Below are the code and all the weights of a small trained network. Each question names an input and a class and asks about switching units off, where a switched-off unit gives its printed mean instead of its output.

import numpy as np


def w(rows, s, z=0):
    codes = np.array(rows[::2]) - 128.0
    scale = np.full(codes.shape[1], s)
    scale[-1] = z or s
    return codes * scale


def f(y):
    return np.maximum(y, 0)


def log_softmax(a):
    a = a - a.max(-1, keepdims=True)
    return a - np.log(np.exp(a).sum(-1, keepdims=True))


def net(x, mask):
    res = np.array(x, float).reshape(1, 7) / 4 @ E
    y = f(res @ A[0][:, :-1].T + A[0][:, -1])
    res = res + np.where(mask, y, B[0][:, -1]) @ B[0][:, :-1]
    return log_softmax(res[-1] @ U[:, :-1].T + U[:, -1])


A, B = {}, {}
E = w([
[129,171,116,124,141,137,172],'x0',
[141,55,193,159,133,121,231],'x1',
[142,108,112,143,135,131,119],'x2',
[192,180,173,222,68,47,118],'x3',
[132,128,127,134,130,140,130],'x4',
[254,96,137,22,74,153,119],'x5',
[122,133,141,123,124,133,125],'x6',
],0.0097)
A[0] = w([
[120,186,179,186,138,129,90,128],'neuron 1',
[112,191,79,145,109,102,70,253],'neuron 2',
[194,175,163,140,107,112,108,144],'neuron 3',
[128,98,139,72,92,164,169,145],'neuron 4',
[149,160,73,32,133,180,52,252],'neuron 5',
[126,73,187,138,141,121,196,186],'neuron 6',
[181,142,134,132,103,117,126,72],'neuron 7',
[65,114,98,124,173,129,130,132],'neuron 8',
[232,152,141,136,78,89,127,47],'neuron 9',
[86,133,91,146,124,131,119,215],'neuron 10',
[16,99,105,138,192,137,134,210],'neuron 11',
[143,82,174,89,160,140,186,180],'neuron 12',
[106,109,199,255,113,80,185,134],'neuron 13',
],0.014,0.0044)
B[0] = w([
[115,127,124,193,161,59,90,184],'neuron 1',
[125,138,230,221,226,91,66,214],'neuron 2',
[45,143,173,132,109,141,147,197],'neuron 3',
[207,81,68,150,142,150,99,180],'neuron 4',
[166,219,130,9,176,62,126,248],'neuron 5',
[150,75,56,108,41,131,140,192],'neuron 6',
[106,140,150,157,114,181,167,168],'neuron 7',
[109,104,202,91,109,158,150,177],'neuron 8',
[59,144,181,77,75,232,181,214],'neuron 9',
[102,159,177,152,144,129,135,173],'neuron 10',
[85,169,180,110,29,220,186,216],'neuron 11',
[173,51,63,140,98,179,100,188],'neuron 12',
[92,175,29,48,127,13,196,235],'neuron 13',
],0.014,0.017)
U = w([
[70,187,212,92,141,188,124,137],'0',
[130,184,17,15,145,26,155,252],'1',
[54,63,56,130,4,179,202,126],'2',
[227,28,28,112,108,178,97,57],'3',
[43,129,119,255,180,35,108,35],'4',
],0.0077,0.0018)

Each question gives the input, the list of numbers given to net, and the class t.
The units are the neurons (one row each of A and B). Each row of codes is followed by its name. A weight is (code - 128) times the scale printed after its matrix; where a second scale follows, it is the last column's (A, B and U).
mask holds one flag per neuron, in row order. A switched-off neuron (its flag False) gives its mean, the last column of its row in B, instead of its output. The means were averaged over made-up inputs and are rounded, as every weight is.
A unit's drop is (log p(t) with every unit on - log p(t) with that unit switched off) / (log p(t) with every unit on - log p(t) with every unit switched off).
The circuit of an input: a set's keep is (log p(t) with only the set's units on - log p(t) with every unit switched off) / (log p(t) with every unit on - log p(t) with every unit switched off). Starting from the 12 units with the biggest drops (on a tie, the unit counted first), units are removed one at a time, each time the one whose removal leaves the highest keep (on an exact tie, the one counted first), for as long as the keep stays at least 0.8.
units of the circuit, in order: the units of the circuit, biggest drop first
unit that matters most: the unit with the biggest drop
top k neurons: the k neurons with the biggest drops, biggest first
drop of u: that unit's drop, to one decimal
input [-2,6,-5,1,-5,3,3], class 2: unit that matters most => neuron 5
input [-2,8,8,-1,-8,-4,-8], class 2: top 2 neurons => neuron 5; neuron 11
input [-7,-5,-4,2,1,0,-3], class 4: units of the circuit, in order => neuron 11; neuron 2
input [-3,-5,-4,1,-1,6,-3], class 0: top 4 neurons => neuron 13; neuron 9; neuron 6; neuron 3
input [4,-5,0,4,7,0,0], class 4: units of the circuit, in order => neuron 11; neuron 2
input [-2,4,-2,-5,-5,1,1], class 3: top 2 neurons => neuron 9; neuron 4
input [-2,-5,-7,1,3,5,-6], class 0: top 3 neurons => neuron 13; neuron 9; neuron 6
input [7,0,-2,6,3,6,-2], class 0: top 2 neurons => neuron 6; neuron 13
input [3,0,-1,-8,-8,-1,-7], class 0: top 3 neurons => neuron 13; neuron 5; neuron 11
input [3,2,-1,2,6,8,-3], class 2: units of the circuit, in order => neuron 9; neuron 2
input [-5,0,0,7,4,-7,-1], class 4: top 2 neurons => neuron 5; neuron 1
input [2,4,-4,7,2,2,8], class 2: top 2 neurons => neuron 5; neuron 9
input [-2,-8,2,1,1,-1,5], class 4: top 2 neurons => neuron 2; neuron 9
input [2,-6,-5,0,-6,-5,-3], class 0: unit that matters most => neuron 11
input [4,1,3,-2,5,-6,-7], class 2: top 2 neurons => neuron 5; neuron 11
input [5,7,1,1,-1,-4,6], class 1: top 2 neurons => neuron 13; neuron 9
input [-8,1,-5,-4,-6,7,-4], class 3: drop of neuron 4 => 0.5
input [-5,-4,-3,4,-2,6,0], class 0: drop of neuron 8 => 0.0
input [5,-8,-8,6,-2,-1,-8], class 4: drop of neuron 1 => 0.1
input [5,3,-4,5,-3,-6,-5], class 1: unit that matters most => neuron 13
